Each row has a name. Each piece below is followed by the name of the row it came from, unless a question asks for something else. Each question is about the rows just above it. Some pieces are copies with a little noise.

[-31  50   9 -12 -24 -83   2   2 -36  -1 -75  38  14 -14  -7   2 -60 -16
  50  46 -13  31 -20  -9 -15  35 -14 -14 -16 -55  -8 -12 -59  37   9 -12
 -23  44 -23  41  29  -4  54   8  -7 -12  36  -3  39   0  21  -6  11 -21
 -48 -24  73  14 -32 -33  39 -19   9  -4] = (64)
[ -7  13  16  30  13  30  21 -15  34  14  26 -13  -6  19 -52   7  -5 -31
  -2  30  -1  -5   1 -15 -16 -38   1  18  26 -39 -52  32 -35  -3   0   3
  38  11  20 -10  26  -5  23 -10   3  -4 -16  -4 -41 -21  -5 -20  19 -26
  17 -19  50  29 -27 -23   8 -22 -17  20] = (142)
[ 32 -45   0  35  39  92   0 -18  65  12 108 -33 -21  16 -27   2  69  -1
 -64 -36  12 -33  25   1   6 -75  16  29  36  19 -30  18  70 -50 -13  21
  51 -48  42 -56 -22  17 -50 -16   8  -6 -56   1 -84   1 -31  -5   0   8
  70  17 -55   2  22  25 -41   9 -22  31] = (106)
[-11  21  25  39  35  -8   7   6  14  -2  -1  24  18  74 -31   3 -10   4
  18   6  39  -8 -48  28 -40 -42  33 -25  -9 -55  -6  10 -21  -2  26 -20
  66  14  12  15  37 -20  38 -24   7  -7   0  19 -38  -3 -26  -1  19 -28
 -16  29   8 -11 -33 -37 -44  13   3 -32] = (67)
[   8  -33  -36  -34  -24    8  -14   -8  -35   -9  -26  -18  -19  -94
   48   -6   -3    0   -9   -4  -52   -8   58  -34   52   77  -46   23
    0   65   26    4   46   14  -27   20 -109   -8  -29   -6  -53   27
  -43   37   -9    8   14  -24   52    4   39    6  -28   39   -2  -39
   -7    9   43   48   65  -16    2   26] = (31)
[ 17 -35  -3 -13   5 -11 -11  34 -12 -12   6  -6  16  36  60  -9  32  53
  -8 -60  44 -21 -34  50 -10  -3  38 -41 -33   3  61  12  21 -13  32 -19
  31 -28   1   5 -22 -17 -25 -13   7 -14   3  24   6 -45  37 -14  12 -23
 -32 -59 111  41 -32 -28  79 -43   1  16] = (191)
[-24  48  -4 -15 -29 -36  -1  -4 -39  -6 -69  13   2 -45 -15   1 -51 -21
  38  43 -41  18   9 -27   9  55 -32   4  -8  -5  -5 -42 -27  42   9  -4
 -58  37 -26  29   9   7  32  20 -11  20  33 -15  50  22  37  -3   1  -7
 -35 -43  72  24 -16 -13  58 -28  11   6] = (61)
[ 21 -53 -13  -5   3   9 -15  16 -11 -19  14   3   4  -8  45  -9  37  42
 -19 -53  25 -13  -5  29  10   7  19 -20 -20  85  46 -19  19 -12  10  -1
   1 -31  -3  -7 -32 -10 -41  -2   2 -17  -2  11  17  28 -16  15 -19  30
   6  43 -90 -41  34  30 -37  36  13 -27] = (17)
[  13  -43  -13  -46  -10  -39  -15   38  -42  -11  -33   -5   21   16
   98  -13   18   67    6  -63   35    8  -35   52   -3   36   30  -53
  -51   75   91  -20   17   -2   28  -23    0  -20  -20   22  -31  -15
  -27   -1    2  -14   24   24   46   13  -17   35  -25   36  -26   67
 -110  -68   33   22  -59   56   27  -63] = (77)
[  17  -35   -3  -13    5  -11  -11   34  -12  -12    6   -6   16   36
   60   -9   32   53   -8  -60   44  -21  -34   50  -10   -3   38  -41
  -33    3   61   12   21  -13   32  -19   31  -28    1    5  -22  -17
  -25  -13    7  -14    3   24    6  -45  -30   25  -13   21   -5   66
 -102  -57   23   14  -72   51   16  -46] = (8)
[-17  20  23 -15 -11 -79  11  43 -36 -11 -66  82  45  77  34  -6 -25  48
  50 -23  72  29 -92  69 -54   8  57 -78 -60 -40  62  -3 -42  23  50 -45
 -31   1  -9  54  37 -48  48 -26   7 -40  38  39  30 -45 -31  21   8 -12
 -56  75 -43 -61 -28 -41 -78  51  27 -83] = (139)
asked: [35 39] | (106)
Which row holds [ 21 -53 -13  -5   3   9 -15  16 -11 -19  14   3   4  -8  45  -9  37  42
 -19 -53  25 -13  -5  29  10   7  19 -20 -20  85  46 -19  19 -12  10  -1
   1 -31  -3  -7 -32 -10 -41  -2   2 -17  -2  11  17  28 -16  15 -19  30
   6  43 -90 -41  34  30 -37  36  13 -27]? | (17)
Where do [ -2   2 -17  -2] appear? | (17)

[  4 -39  25   9 -24  -3   2 -34   4  20  10  60 -14  -7  19   9 -31 -20
 -12 -20   5 -16  23  31   8  13  14  19  21   8   5  22 -49 -13 -23 -28
   5   9 -10 -56  -1   1  -9  28  10   7 -13 -31 -17  50   7  -3 -13   8
  40  23] -> (81)
[  1 -23  32  23 -26  -3   2 -42   4  20   1  37 -14  -7   4   8 -31 -20
 -12 -14   5 -16  32  45  -5  13  14  31  21   8   5  20 -54 -13 -23 -20
   5   2 -10 -29  -1  -4  -9  23  12   7 -13 -41 -18  36  11  -3 -13   8
  35  29] -> (94)
[  5 -23 -35 -30  39  -3   2  47   4 -13   1 -18  16   1   4   8  40  28
  10 -14   0  16 -39 -31  12  13 -21 -31  -8  -5   1  -5  59  10  19  -1
   5   2   4 -26 -12  20   3  -6 -12  -2  -5  49  31 -19 -25  -3  20 -14
 -20  25] -> (146)
[ 20 -23 -19 -34  46  -3   2  37   4  -8   1  13  20   5   4   8  40  33
   6 -14   0  15 -28 -28  34  13 -29  -9   8  -1   2  11  44  10   7 -17
   5   7   2 -29 -24  41   6  11 -14  -1 -13  40  43   8 -41  -3  25 -23
 -13 -15] -> (101)
[ 11 -47  24  -9 -11  -3   2 -32   4  16  22  62 -14  -7  32  20 -28 -14
 -12 -35   5 -16  23  15  30  25  14   4  21   8   5  20 -39 -13 -23 -17
   5   7   2 -29 -24  41   6  11 -14  -1 -13  40  43   8 -41  -3  25 -23
 -13 -15] -> (217)
[ 11 -47  24  -9 -11  -3   2 -32   4  16  22  62 -14  -7  32  20 -28 -14
 -12 -35   5 -16  23  15  30  25  14   4  21   8   5  20 -39 -13 -23 -31
   5  25 -10 -83  -4  11  -9  25   4   7 -13 -31 -14  47   2  -3  -7   8
  31  14] -> (141)
[-17  54  24  44 -30   3   2 -32  -4  14  -8  26 -14  -7 -10 -19 -31 -20
 -12  29   5 -16  23  15 -33 -38  17  31  11   8   5   9 -39 -13 -22   4
   5 -17 -10  68  32 -49  -9   4  16   7  -2 -31 -26   1  36   0 -17  18
   3  14] -> (39)
[ -4 -23  31  34 -30  -3   2 -42   4  18   1  37 -14  -7   4   8 -31 -20
 -12 -14   5 -16 -23  44 -14  13  15  38  21   8   5  20 -54 -13 -23 -20
   5   2 -10 -29   5 -13  -9  23  17   7 -13 -43 -25  36  18  -3 -14  10
  31  27] -> (116)
[  4 -33  28   9 -24  -3   2 -38   4  20   4 -28 -14  20  62 -35 -14  32
 -12  -7   5 -16  25  37   8  13  14  19  21   8   5  20 -51 -13 -23 -25
   5   2 -10 -44  -1   1  -9  25  10   7 -13 -31 -17  47   7  -3 -13   8
  40  26] -> (200)
[-16  72  24  31 -26   2   2 -30  -8   6 -10 -45 -14  -7 -12 -32 -31 -20
 -12  47   5 -16  23   9 -33 -48  14  19  -1   8   5  -6 -26 -13 -12  26
   5 -18 -10 107  25 -42  -9 -12  10   7   7 -31 -17 -26  26   1 -13  12
  -8   9] -> (156)
[ 34 -31  -3   2  32  -3   2  49   4 -14   1 -37  13   0   0   8  37  21
  10 -14  -1  14 -38 -31   8  13 -14 -30 -18  -2   1 -15  64   9  22  13
   5   2   5 -14  -4  11   1 -17 -12  -2   0  49  23 -38 -15  -3  15 -10
 -21 -21] -> (125)
[ -6 -19  29  39 -32  -3   2 -42   4  16   1  37 -14  -7   4   8 -31 -21
 -12 -14   5 -16  34  40 -19   8  20  41  21   8   5  20 -51 -13 -23 -20
   5   1 -10 -29   9 -20  -9  23  19   7 -13 -43 -29  36  23  -3 -16  12
  31  25] -> (179)
asked: [ 11 -47  24  -9 -11  -3   2 -32   4  16  22  62 -14  -7  32  20 -28 -14
 -12 -35   5 -16  23  15  30  25  14   4  21   8   5  20 -39 -13 -23 -17
   5   7   2 -29 -24  41   6  11 -14  -1 -13  40  43   8 -41  -3  25 -23
 -13 -15] | (217)
How many times does (116) hold [-23]? | 3
Where do [  4 -33  28   9 -24  -3   2 -38   4  20   4 -28 -14  20  62 -35 -14  32
 -12  -7   5 -16  25  37   8  13  14  19  21   8   5  20 -51 -13 -23 -25
   5   2 -10 -44  -1   1  -9  25  10   7 -13 -31 -17  47   7  -3 -13   8
  40  26] appear? | (200)
The next entry after [ 34 -30  -3   2]: | [-42]

[-101    9   30   45] = (26)
[10  9 30 11] = (27)
[-101   99    6  -90] = (152)
[ 76  13 -53  69] = (9)
[  7  42 -59   2] = (123)
[  19 -105    6  -90] = (178)
[  9 -30  45   7] = (40)
[ 98  76 -36  88] = (87)
[ 75  37 -54  70] = (96)
Where do [  19 -105    6  -90] appear? | (178)
Times [-101] occurs in (26): | 1
Where do [10  9 30 11] appear? | (27)
Shared by (9) and (87): | [76]

[-73 -39  56  95  71] : (32)
[-73 -39 -28  72  71] : (42)
[ 77 -84  94 -87  94] : (49)
Where do [ 77 -84  94 -87  94] appear? | (49)
How many times does (49) hold [94]? | 2

[ 67  69   2  47  60 107] = (174)
[ 56 -22  19  20  61  30] = (111)
[ 57 -19  82 -28   5   5] = (108)
[ -3  22 -61  12  82 -73] = (155)
[-30 -69  33 -76 -23 -36] = (176)
[-77 -80 -27 -21  39 -67] = (45)
[ 69  -1  26 -78  24 -55] = (124)
[-77 -80 -27 -80  39 -67] = (7)
The next entry after [69  2]: | [47]
asked: [-76 -80 -28 -21  39 -68] | (45)
Give the next entry after [-30 -69  33 -76]. | [-23]

[ 13   7  18  31  -2  11 -29   8   9   5 -37  15 -27   8  20 -15 -24  14
  -4  15  -9   6]  (175)
[-16  11   2  53 -42 -23 -10   8 -39  46 -13 -31 -15 -27   7  -4 -19   1
 -17 -14  18  -1]  (193)
[ -7 -63 -47 -66  29 -38  23 -22 -61   0 -22 -40  -8 -50 -38  -9  30  82
 -11  27   8  80]  (72)
[  0   2 -25  -1  23 -22  29 -38   0  19  37 -33  22   5  12  14 -14 -49
 -14 -44   2 -51]  (48)
[-30 -41 -31 -65 -16  11   1  53 -42 -23   3 -27  11 -32 -47   2  53  72
   2  25   3  81]  (5)
[-51 -10 -23 -44 -38 -22  15  14 -14 -58  24 -13  32 -19 -55   8  56  23
  16  12 -16  36]  (86)
[ -6  -1 -53 -57  15 -12  19  13 -52  29  26 -65   4 -29 -10  10 -26 -40
 -35 -59   9 -38]  (84)
[-51 -10 -13 -44 -52 -22 -13  14 -51 -58 -51 -13   9 -33 -13 -51  42  64
 -13  23   3  71]  (52)
[ 23 -41 -28 -29  26 -19 -10   8 -39  46 -13 -31 -15 -27   7  -4  -9   1
 -17 -14  18  -1]  (85)
[  0   2 -25  -1  23 -22  29 -38   0  12  37 -33 -20  27  22 -11  -4  38
   9  39  -5  29]  (98)
The next entry after [-42 -23 -10   8 -39  46 -13 -31]: | [-15]
Shared by (193) and (72): | [8]
How many times does (52) hold [-51]? | 4
asked: [-16  11   1  53 -42 -23] | (5)
asked: [  0   2 -25  -1  23 -22  29 -38   0  19  37 -33  22   5  12  14 -14 -49
 -14 -44   2 -51] | (48)
asked: [ 13   7  18  31  -2  11 -29   8   9   5 -37  15 -27   8  20 -15 -24  14
  -4  15  -9   6] | (175)
What is the next entry after [ 29 -38  23 -22 -61   0 -22 -40  -8 -50]? | [-38]

[-61 -13  34  76]  (51)
[-11 -85  57 -49]  (129)
[ 56  94 -29 -23]  (119)
[ 10 -76  37 -66]  (34)
[ 77  24  52 -62]  (145)
[ 63  -3  16 -56]  (19)
[ 22 -95  55 -24]  (160)
[ -6  60   9 -78]  (36)
The next entry after [ 94 -29]: | [-23]
asked: [ -9 -89  57 -49] | (129)
asked: [ 55  93 -28 -23] | (119)

[ 40 -85 -48 -56] = (65)
[  47 -110  -58  -40] = (157)
[ 89  43 -89 -57] = (88)
[ 44  26 -79 -29] = (117)
[ 60  32 -88 -38] = (4)
[ 83  40 -85 -50] = (83)
[ 89  43 -89 -54] = (159)
[ 34  16 -29 -20] = (135)
[-85 -48] is in which row? | (65)
asked: [ 40 -85 -50] | (83)

[ 22  16   5 -18  67 -51 -13  41  -3 -23  21 -50  12  32  15  -7  21 -10
   4  61] = (110)
[-17   4  57  41 -41  42 -56 -24  30 -11 -57  61 -41 -16   3 -43 -12  -1
  20 -31] = (103)
[ 22  16   5 -18  67 -51 -13  41  -3 -23  21 -61 -10  40 -23   9  22 -87
  18 -22] = (82)
[-11  17  52  27   0  -3 -21  29 -68 -43  55 -51  11 -11  46 -65  14  17
 -10   3] = (93)
[-12  19  50  27   0  -2 -22  30 -69 -42  56 -51  11 -37  46 -66  17  17
  -8   5] = (35)
[ 32  29  -1 -23  71 -53   7   2 -16 -10  22 -49   6  37 -25  31  31 -84
  29 -26] = (112)
[-17 -10  57  41 -41  42 -56 -24  30 -11 -57  61 -41 -16   3 -43 -12  -1
   1 -31] = (170)
[-20  -1  55  43 -42  43 -57 -24  32 -13 -61  60 -39 -14  -2 -39 -16  -1
  18 -30] = (38)
[-12  10 -34  15 -36   6  26 -69  19  20 -81  38 -12  23 -34  29 -51  55
  -2  13] = (97)
Shared by (103) and (82): | [41]
asked: [-12  11 -34  15 -35   6  26 -69  20  19 -81  37 -11  23 -34  28 -50  56
  -2  13] | (97)
The next entry after [ 38 -12  23 -34  29 -51  55]: | [-2]
Give the next entry after [ 46 -65]. | [14]
asked: [ 32  30  -1 -23  71 -53   7   1 -15  -9  22 -50   5  37 -25  31  31 -84
  28 -26] | (112)
asked: [ 52  27   0  -3 -21  29 -68] | (93)

[-50 -11 -66 -51  75  58] -> (143)
[ 73   5 -47  40   2  39] -> (211)
[ 61 -11 -66  59 -46  14] -> (133)
[41 11  0  0 41 11] -> (43)
[-30  48  16 -35  12 -56] -> (10)
[  1  17  51  34 -38 -11] -> (23)
[-18  -7 -67 -17  32  14] -> (210)
[-17 -38 -70 -35  83  54] -> (100)
[-18   0  -7  12 -36  16] -> (166)
[ -6  38 -36 -66  16 -67] -> (218)
[-27 -35 -46  -8 -51 -58] -> (121)
[ 67  18 -56  57 -41  48] -> (12)
asked: [-50 -10 -66 -51  76  57] | (143)
Where do [-36 -66  16 -67] appear? | (218)
Which value is in both (210) and (218)? | [-67]
asked: [  1  18  51  35 -38 -13] | (23)
Which row holds [ 61 -11 -66  59 -46  14]? | (133)
Count of [11] in (43): | 2
Which value is in both (43) and (166)? | [0]

[-25 -52  18  55 -51 -29 -10 -30]  (136)
[-34  24   1  44   6 -55  87 -43]  (102)
[-22 -22 -25 -37  26 -22 -17 -43]  (11)
[-19  -1  -6 -39  42 -10 -19 -50]  (37)
[-44 -75 -72 -72 -31 -14  37 -72]  (147)
[-47 -71 -47  13 -20 -39  30 -20]  (56)
[-25 -52  18  55 -27  44  24  18]  (164)
asked: [-26 -50  19  56 -29  45  25  16] | (164)
Which value is in both (56) and (37)? | [-39]
asked: [-25 -55  18  54 -51 -29  -9 -31] | (136)
Times [-53] occurs in (164): | 0
How many times does (147) hold [-72]? | 3

